The symbols move the states like this.
state | ζ η γ
x218 | x845 x209 x731
x748 | x142 x615 x559
x948 | x845 x383 x686
x285 | x575 x164 x164
x330 | x902 x41 x302
x789 | x527 x265 x848
x882 | x265 x731 x611
x397 | x164 x527 x11
x559 | x615 x218 x592
x575 | x265 x549 x498
x142 | x731 x434 x126
x302 | x218 x222 x209
x411 | x253 x164 x602
x383 | x595 x774 x9
x398 | x302 x856 x9
x164 | x602 x11 x670
x670 | x397 x383 x670
x70 | x330 x595 x948
x731 | x498 x126 x142
x112 | x75 x670 x285
x324 | x575 x702 x575
x9 | x592 x845 x222
x702 | x549 x611 x485
x379 | x160 x767 x767
x902 | x559 x126 x856
x848 | x160 x164 x75
x306 | x848 x870 x306
x767 | x527 x411 x411
x527 | x11 x848 x160
x592 | x398 x70 x856
x870 | x112 x575 x397
x26 | x383 x379 x767
x611 | x485 x748 x142
x549 | x498 x615 x882
x209 | x41 x70 x398
x615 | x434 x330 x902
x602 | x11 x670 x397
x434 | x126 x70 x559
x595 | x948 x26 x164
x845 | x379 x592 x595
x253 | x379 x602 x112
x222 | x209 x845 x592
x160 | x789 x397 x306
x856 | x9 x595 x845
x75 | x306 x870 x11
x686 | x670 x2 x26
x774 | x2 x411 x253
x11 | x26 x870 x379
x2 | x26 x253 x527
x485 | x882 x485 x731
x126 | x748 x559 x302
x41 | x302 x398 x222
x265 | x285 x75 x324
x498 | x324 x882 x702

The rows follow the links: the fewer symbols apart two states are, the more alike their rows tend to be.

Each row is also shifted at random along 6 hidden directions that mean nothing.

Each row, then its state:
[  3, -46, -30, -10,  14,   3,  16,  16,   8,  -3,  21,  39,  26,  -7,  -9,  17,  16,  37, -10, -24,  22, -18,  15,  17,  13,  11, -16, -29,  17,  29, -15,  24, -25, -19,  51, -12,  30, -46,  12,  56,  35,  29,   3, -19,   5, -17, -15, -24,  13,  22,  -7, -41,  40,  28,   0,  -2,  -2,  45,   7,   0, -69, -10,  24, -32]
state: x379
[ 10,  13, -12, -15,  -6,  -3,  -9,   0,  -4,   4, -24,  -6,  13,  10,  17,  18, -25,  25,   9, -12, -10,   5,  11, -33,  30,   7,  -9, -37,   0,  20,  17, -16,  26,  81,  70,  10, -46,   6,  21,  -5,  57,  40, -49,  12,  46, -43,   9,  -3,  15, -19, -15,  12, -27,  17, -57,  27, -14,  -7, -16, -33,   1, -20,  11,  20]
state: x498
[  0,  10,  -4, -14,  -9, -26, -36,   3, -12,  11, -12,  10,   3,  17, -18,  -5,  14,   5,  17,  39,  26,  17, -11, -19, -23,  16, -13, -24, -11,  26, -12,   4, -17,   2, -38, -19,  -2, -12, -45,  -7,  -5,  28,  -4,  24,  -3,  13, -28,  -2,  -3,  10,  12,  16,   2, -30, -29,   6,   4,   9, -27, -71,   9, -71,  33,  10]
state: x774
[-29, -33,   9, -23, -27,   4,  11, -38,   5, -19,  26,   9,   0,  -6,  -1, -34, -16,   3, -24,   1,  14,  20,  23,   5,   8, -28,  -1, -36,  13,  23,  16,   3,  49,  12,  19,  36, -36, -51, -35,  31,   9,   9,  17, -83,   7, -22, -20, -21,  13,  23, -50,  29,  33,  26,  16,   6, -25, -26,  12,   1,  13,  41,  24, -44]
state: x2
[  6, -22,  12, -20, -15, -23, -12, -17,   2, -29,  18,   5,  -4,   9,  -2,  -3, -22,   9,   4,   4,   3,   5,   2,  11,  -6,  -3,  10, -16,   6,   7, -15, -18,  34,  19,  27,   2, -46,  -9, -19,  23,  18,   1,   8,  -6,  13, -16, -23,   4,  11,  -9, -49,  32,  19,  -2, -19, -16, -19, -21,   5, -39,  28,   7,  46, -13]
state: x383
[  9,   6,  16,  -8, -16, -18,   6,  17,  17, -14,  12,  10,  17,  -6,  -1,  -4,  -5,  32,   6,  37,  10,  -4,  10,   8,  15, -11,  28,  12,   5, -15,  -1,  21,  42,  15,  26,  20, -22,   6,  13,   9,  33,   6,  21, -23,  -9,  -1, -11,  19,  -9, -16,  -9,  28,   2, -29,   0, -23, -25, -16,   0, -16,  11,  21,   1,  16]
state: x9
[-19,  -3,  -4,   8,   7, -10,   4, -10,   5, -12,  44,  18, -16,  19,   8,  -8,  -3, -45,  26,   5, -10,   8,  23,  16, -18,   4,   3,  17,   0,  -8,  -7,  31, -23,  -8, -48, -12,   4,  15, -18, -39, -19, -31, -11,  20,   2,  21,  -8, -15,  26, -23, -20,   6, -11,   3,   7, -15, -15, -18,  28,   6,  27,  21, -13,   0]
state: x306
[ 47,  -1,   1,   7,   8, -26, -15,  27,  28, -11, -20,  14,   9,  -1,   0,  22,  16,  37,  13,  10,  15, -17,  -7,  11,  -9,  18,  -1,  10,  -2,   1, -18,   0,  -6, -15,  34, -44,   8,   0,  15,  10,  16,  -7,   3,  44,   9,   8,  -9,   0,  -8,  -1,  22,   9,  11, -22, -13, -39,  11,  27, -31,   4,  12, -43,  20,   3]
state: x595
[  8,  18, -24,  -1, -17, -18, -30,  19,  -6,  12,  -3,  14,  44, -24,  30,  31,  22,  35,   4,  10,   6,  -4,  12, -38,   7,   1,   0,  -9,  -1,  33,  17,  33,  -4,   9,  43, -21,   5, -42,  26,   7,  39,   1, -25, -11,  43, -22,  24, -11,  21, -15,  23,   4, -33,  -2, -29,  25,   5,  17, -25, -64, -20, -59,  25, -15]
state: x265
[ -7, -36,  -7,   6, -22,  -7,   3,  11,  -8,  21,  20,  16,  20, -21,  25,   7,  28,  13, -13,  -3,  14,  -9,   9,  -3,   6,  -4,  -3, -11, -14,  33, -11,  26, -21, -49,  20,   8,  33, -64,   1,  24,  -8,  -1,  25, -45,  13, -16, -15, -35,   8,  20,  20,  -8,  12,   6,  31,   6,   8,  15,   5, -19, -36, -28,  18, -38]
state: x11
[-12,   4,  12,  18,   3,  29,  21,   2,  14,  -5, -30, -11, -28,   9, -23, -26, -23, -30, -23, -34, -44,   3, -15,  11,  16,   7,  -7,   1,  -4, -12,  17, -48,  17,   4,  -1,   7,  -8,  47,  -2, -21, -33,  19,   8,  26, -17,  -9,  12,   0, -22,  26,  12,  -8,  -7,  10,  14,  -1,   1, -22,   5,  68,  10,  41, -47,  17]
state: x615
[ 34,   0,  -4, -15,  25,   8,  11,  -2,  -7,  24,   3,  -4, -18,  25,  19,  18,  14,  38,  -7,  10,   3, -23,  -1, -21,   3,  -5, -15,  -6,  -5,   7,   0,   6, -20,  11,  15,   3,  15, -30,  39,  16,  15,  12, -19,   0,  24,   0,  15,  12,  -5,  -4,  27, -13,   6,   6,  -4,  11,   7,   6, -13, -18, -22, -37, -14,   7]
state: x485
[ -7,  16,   1, -15,  -1,  16,  15,  -1,  -3,  -8, -23, -14,   4, -13,  -8,  -1,   5,  41,  -5,  -3,  12,  29, -15, -16,  29, -16,  10,   8,   9,  -5,   7,  -6,  43,  -2,  24,   8,  -6,   0,  31,  17,  30,  20,  -2, -21,  -7, -11,   3,  22, -27,   7,  16,   3, -10,  -1, -20,   5, -16,   8, -10, -23, -22, -15,  -4,  -4]
state: x218
[ 15,   9, -14, -17,  36,  49,  31,  -4, -13,  -3, -12, -29, -48,  11, -13,  22,  17,   0,  -8, -45,  -6,  11, -26,   0,   5,  21, -20,  14,  25,  -4,  -5, -30, -32,  -3,  -8, -13,   8,  24,  43,   6, -20,  17,  -1,  32,   2,  -9,  22,   9, -13,   9,  23, -40,   8,  24,   9,  14,  26,  31, -12,  24, -31, -21, -21,   0]
state: x731
[  4,   2,  -3,  24,  -9,  -8, -12,   7,   5,   5,  12,   9,  49, -53,  27,   4,  18,  10,  10,  14,  -1, -16,  22,   5, -26,  -5,  11,   7,  17,  11,  18,  32, -27, -25,  15,   1,   4, -33,  14,   4, -11, -29,  15, -29,  12, -13,  25, -11,  13,  -2,  24, -27,   6,  19,  30,  10,  16,  11,   0,  27,  -8,   8,  17, -21]
state: x285
[-42, -38,  -2, -22, -37,  17,  22, -19, -39,  -5,  34,   6, -27,   0, -11,  -9,  13, -22, -44, -35,  13,  21,  -7, -10,  18, -15,  -8, -29,  16,  43, -24, -33,   0, -28, -10,  32, -10, -51, -24,  36, -24,  55,  60, -76,  -1, -36, -31,  -6,  11,  34, -19,  18,  17,  12,  27,  46,   1,  -1,  16, -87, -29,  -2,  34, -35]
state: x253
[  2,  13,   5,  15,  10,  20,  34, -11,  27,  -7, -46,   2,  12, -21,  -6, -32, -26,  39,  21, -21,  -2,  14,  17,   5,  29,  -9,  11, -16,  10,  -5,  -2,  -6,  34,  22,  64,   8,  -6,  36,  15,  -6,  51,  26, -28,   8, -20,   2, -17,   8, -33,  -4,   2, -18,  22,  30, -18,  -9, -28,  10,  10, 104,  -4,  35, -47,  11]
state: x41
[ -3, -10,  -7,   4, -40,  15,  12,  18,  12,  30, -39,   7,  -5,  -3,  16, -13,  15,  -9,   0,  11,  12,  31,   2, -19,  39,   3,   3,   2, -36,  15,   7,  23,  17,  -1,  15,  10,  16, -11, -22, -52, -19,   3,   2, -18,  11, -11, -27, -56, -12,   9,  18,  32, -31,  -6,  21, -20,  14,   4, -17,  38,  18, -40, -36, -23]
state: x848
[-29, -24,  -5,  -9,  -4,   8,  -8,  -7, -23,  10,  -5,  -5, -20,  23, -16,  16, -16, -69,  16, -20,  10,  17, -14,   9,  13,  12,   1,   1, -33, -15, -25,  -9,  -3,  30, -35,  -8,  -1,  39, -57, -26, -16, -14, -19,  15,  -7,  -6, -22, -31,  18, -18, -55,  19, -18,   5, -11,  -1,   7,  -1,  12,  -5,  21,   9,  14,   2]
state: x527

Start here and follow the symbols in turn, left to right. Where do you end up?
Answers are names.
[-15,   5,   5,  18,  11,   3,   1, -12,  -4, -11, -18,  -7, -18,  10, -20,  -9, -34, -25,  -4, -36, -25,   8, -11,   3,   5,  -2,   1,   0,  -5, -12, -11, -46,  16,   0,  -9,  -7,  -3,  47, -10,  -3,   7,   7, -15,  31, -20,  13,  -3,  32,  -8,  -2, -17,  -3,  -6,   5, -27,   9, -20, -18,  26,  15,   2,  33, -18,  33]
η γ ζ η η: x595
[ 19,   6,  12,  -7,   1, -27, -36,   0,   3, -19,   3,  -4, -27,  22,  -5,  15,  -3, -18,   8,   5,  10,  -1, -22,   8, -30,   7,   2,  16,   0, -18, -23, -20,   0,  -5, -37, -40,  -9,  14, -21,   0, -12, -28,   5,  37,  -6,  23,  -7,  19,   5, -22, -22,  31,  -2, -40, -21, -26,   9,  -3, -13, -41,  43, -16,  31,  15]
γ ζ η η γ: x253
[ 28,  13,  -4,  16,  32, -47, -43,   5,  11,   3,  44,  24,  53,   0,  26,  17,  -6,  33,  -3,  42, -17, -71,  32,  -6, -49, -10, -17, -13,  15,  -9,  42,  46, -24,  14,   8, -16,  12, -42,  36,  37,  46, -41, -49,  -7,  36,  26,  56,  33,  34, -21,  10, -32,   3,   4, -32,  12, -14, -18,  15, -21, -19,  13,  16,  18]
η γ γ γ η ζ γ: x9
[  9,  21,   1,  22,  16,  -6, -15,  21,   9,   1, -34,  -2, -12,  19, -26,  11,  -3, -10,  -3, -11, -29,  -8, -28,  -1,   2,  20,  -9,  18, -22,  -5,   1, -29, -22, -19, -19, -35,  25,  42,   7, -13, -19,  13,  -9,  78, -16,  15,  13,  20, -28,  13,  44, -20, -25, -30, -16,  -6,   8,   8, -12,  -6,  -6, -31, -20,  42]
γ η η η: x379
[  1,  16,  -7,  10, -32,  -5, -15,  10,  -1,   7, -10,   0,  28, -26,  25,  -1,   9,   8, -18,   5,  -5,  -2,  12, -27,   5, -10,   1, -14,  15,  25,  25,   8,   6,  17,  28,  15, -20, -36,  10,  -4,   7,  13,   0, -44,  26, -29,  26,  -8,  15, -10,  20,  13, -23,   4,   6,  32,   6,  -5, -15, -28,  10,  -3,   0,  -9]
ζ η ζ ζ: x848
[  8, -23,  -4,  16,  -4, -18, -15,  13,  -6,  29,   2,  14,  38, -27,  21,  13,  25,  40,   3,  16,  14, -23,   2,  -8, -11,   5,  -2, -17, -23,  30, -11,  22, -38, -47,  25,   0,  36, -54,   2,  28,   2,   7,  11,  -9,   6,  -7, -15, -13,  -8,  24,  34, -27,  21,   6,   9,   4,  14,  24,   0, -16, -44, -54,  38, -18]
ζ ζ γ η γ: x602
[ 15,   5,   7,  -7,  19,  18,  20, -19,  10,   6,   5, -12,  -2,   0,  15, -14, -11,  10,  -1,  20, -11, -23,  22,  -8,  -8, -12,  -9,  -6,  20, -21,  39,  16,   7,  48,   6,  37, -17,  -1,  24, -11,  -3, -20, -18, -29,  13,   3,  33,   1,   5,  -8,  -1,  -7,  13,  25,  22,   1,   3, -20,   0,  67,  22,  43, -32,   5]
ζ η ζ η: x870
[  3, -29, -20,  15,  26, -10,  -7,   3,   3,   1,  55,  33,  18,   3,  13,  26,  20, -14,  -2,  -8,   6, -40,  16,  29, -24,  -2, -14,  23,   2,  -7,  -8,  52, -47, -48, -26, -33,  60, -42,   5,  27,   4, -54, -14, -17,   3,  29,  17, -14,  30,  -8,  -9, -39,  15,  17,  17, -12,   3,  25,  21,   9, -35,   9,   6, -33]
γ ζ γ γ η γ: x397
[  1,  19,  14,   5,  15, -18, -20,  11,  21,  -8,   0,   0,  21,   2, -15,  -5,  -8,  18,  -9,  27, -17,  -9, -11,   6,  -9,   1,  -2,  20,  -8, -18,  37,   7,  18, -11,  -9,  -1,   9,   7,  20,   8,   4, -12,  -4,  18,  -5,  14,  27,  24, -18,  16,  32, -12, -13, -20,  -9, -12, -16, -21,  -4,  -3, -10,  -1,  -9,  14]
ζ γ γ γ γ: x595
[ 54,  21,  -5,  17,  39, -13, -12,  14,  23,  25,  -3,  13,  23,   9,  23,  12,  31,  40,   9,  36,  -5, -64,  20, -10, -45,   1, -29,  -1,   9, -14,  31,  38, -52,  -6,  -3, -20,  41, -39,  43,   8,   8, -24, -32,  12,  16,  38,  50,  19,   6,  -7,  53, -39,  16,  -2,  11,  -4,  22,  15, -20,  39, -12, -20, -24,  23]
ζ ζ η ζ: x265
[-23, -26,   7, -43,   5,  24,  28, -34, -32, -15,  41, -26, -43,  39,   8,  15, -29,   1, -31, -25, -19,   3,  -3,  -7,  30, -11,  -2, -14,   8,   4,  -1, -33,  41,  51,  26,  50, -44, -10,  31,  31,  22,  22,  -1, -43,  37, -46,  14,  16,  17,  -4, -54,  21,  -2,  32, -18,  30, -26, -41,  27, -61, -20,  38,  15,  -4]
ζ γ γ γ η: x559
[-24, -10, -10,  16, -21,  30,  39,  -8,   1,  -7,   8,   2, -33,  -2,   9, -22,   7, -46,   1, -31, -14,  29,  19,   7,  13,   3,   8,   7,  13,  16, -15,  -6, -13, -17, -11,  13,  -7,  11, -11, -47, -45,   8,  28,  -6,  -1, -16, -19, -37,   8,  -4,   0,   5,  -2,  22,  47,   5,   6,  -2,  11,  38,  21,  22, -31, -26]
γ γ ζ η η: x527
[ 23,  -9,  -4,   4,  28, -31, -25,   6,  28,  -9,   6,  28,  21,   9, -13,  -1,   0,  15,  36,  21,  17, -17,  11,  23, -36,  23, -16, -18,   6,  -6,   0,  30, -25,  10,   8, -47,   8,   5, -29,   8,  17, -17, -29,  49,  -1,  25,  -7, -16,  13,  -1, -20, -21,  34,  -2, -22, -37,  -3,  28, -10,  49,  13, -18,  26,  -1]
γ η ζ ζ η η γ: x602
[-26, -24,   5,  -5, -27,  -5,  -4,  -8, -20,  22, -33, -15,   0,  -1,   8,   7, -37, -28,  35, -11,  -2,  35,  -3,  -4,  34,  25,  24, -23, -49,  16, -30, -19,  21,  53,  42,  21, -32,  49, -48, -38,   7,  16, -22,  37,  16, -45, -46, -46,   1, -15, -53,  28, -21,  18, -35,  -5, -13, -13,  13,  10,  15,  -4,  28,  10]
η γ γ γ: x306
[  2, -10,  19,  -7, -17, -12,   3,  17,   2, -21,  49,   8,   8,  -3,   5,  -2,   3,   0, -34,  26,   4, -26,   5,  18,  -1, -30,  19,  30,  11, -24,   2,   7,  29, -24, -24,  29,  -5, -24,  19,  34,  -7, -14,  54, -63, -17,  10,   7,  34,   9,  -6,  -7,  32,  -3, -38,  39,  -7, -11, -31,  20, -58,   5,  46,   3,   3]
η ζ η ζ: x595
[-16,   7,  -1,  -9,  43,  53,  31, -22, -10, -24,   2, -44, -56,  17, -31,   2, -10, -44,  -2, -46, -17,  19, -29,  29,  -9,  23, -11,  32,  29, -34,   2, -35, -20,  14, -49,  -6,  -9,  70,  11, -20, -50, -11,   5,  41, -21,  -5,  24,   5,  -9,   2, -16, -34,   4,  29,  19,   0,  17,   3,   8,  60,   0,  38, -23,   7]
η γ γ η: x70
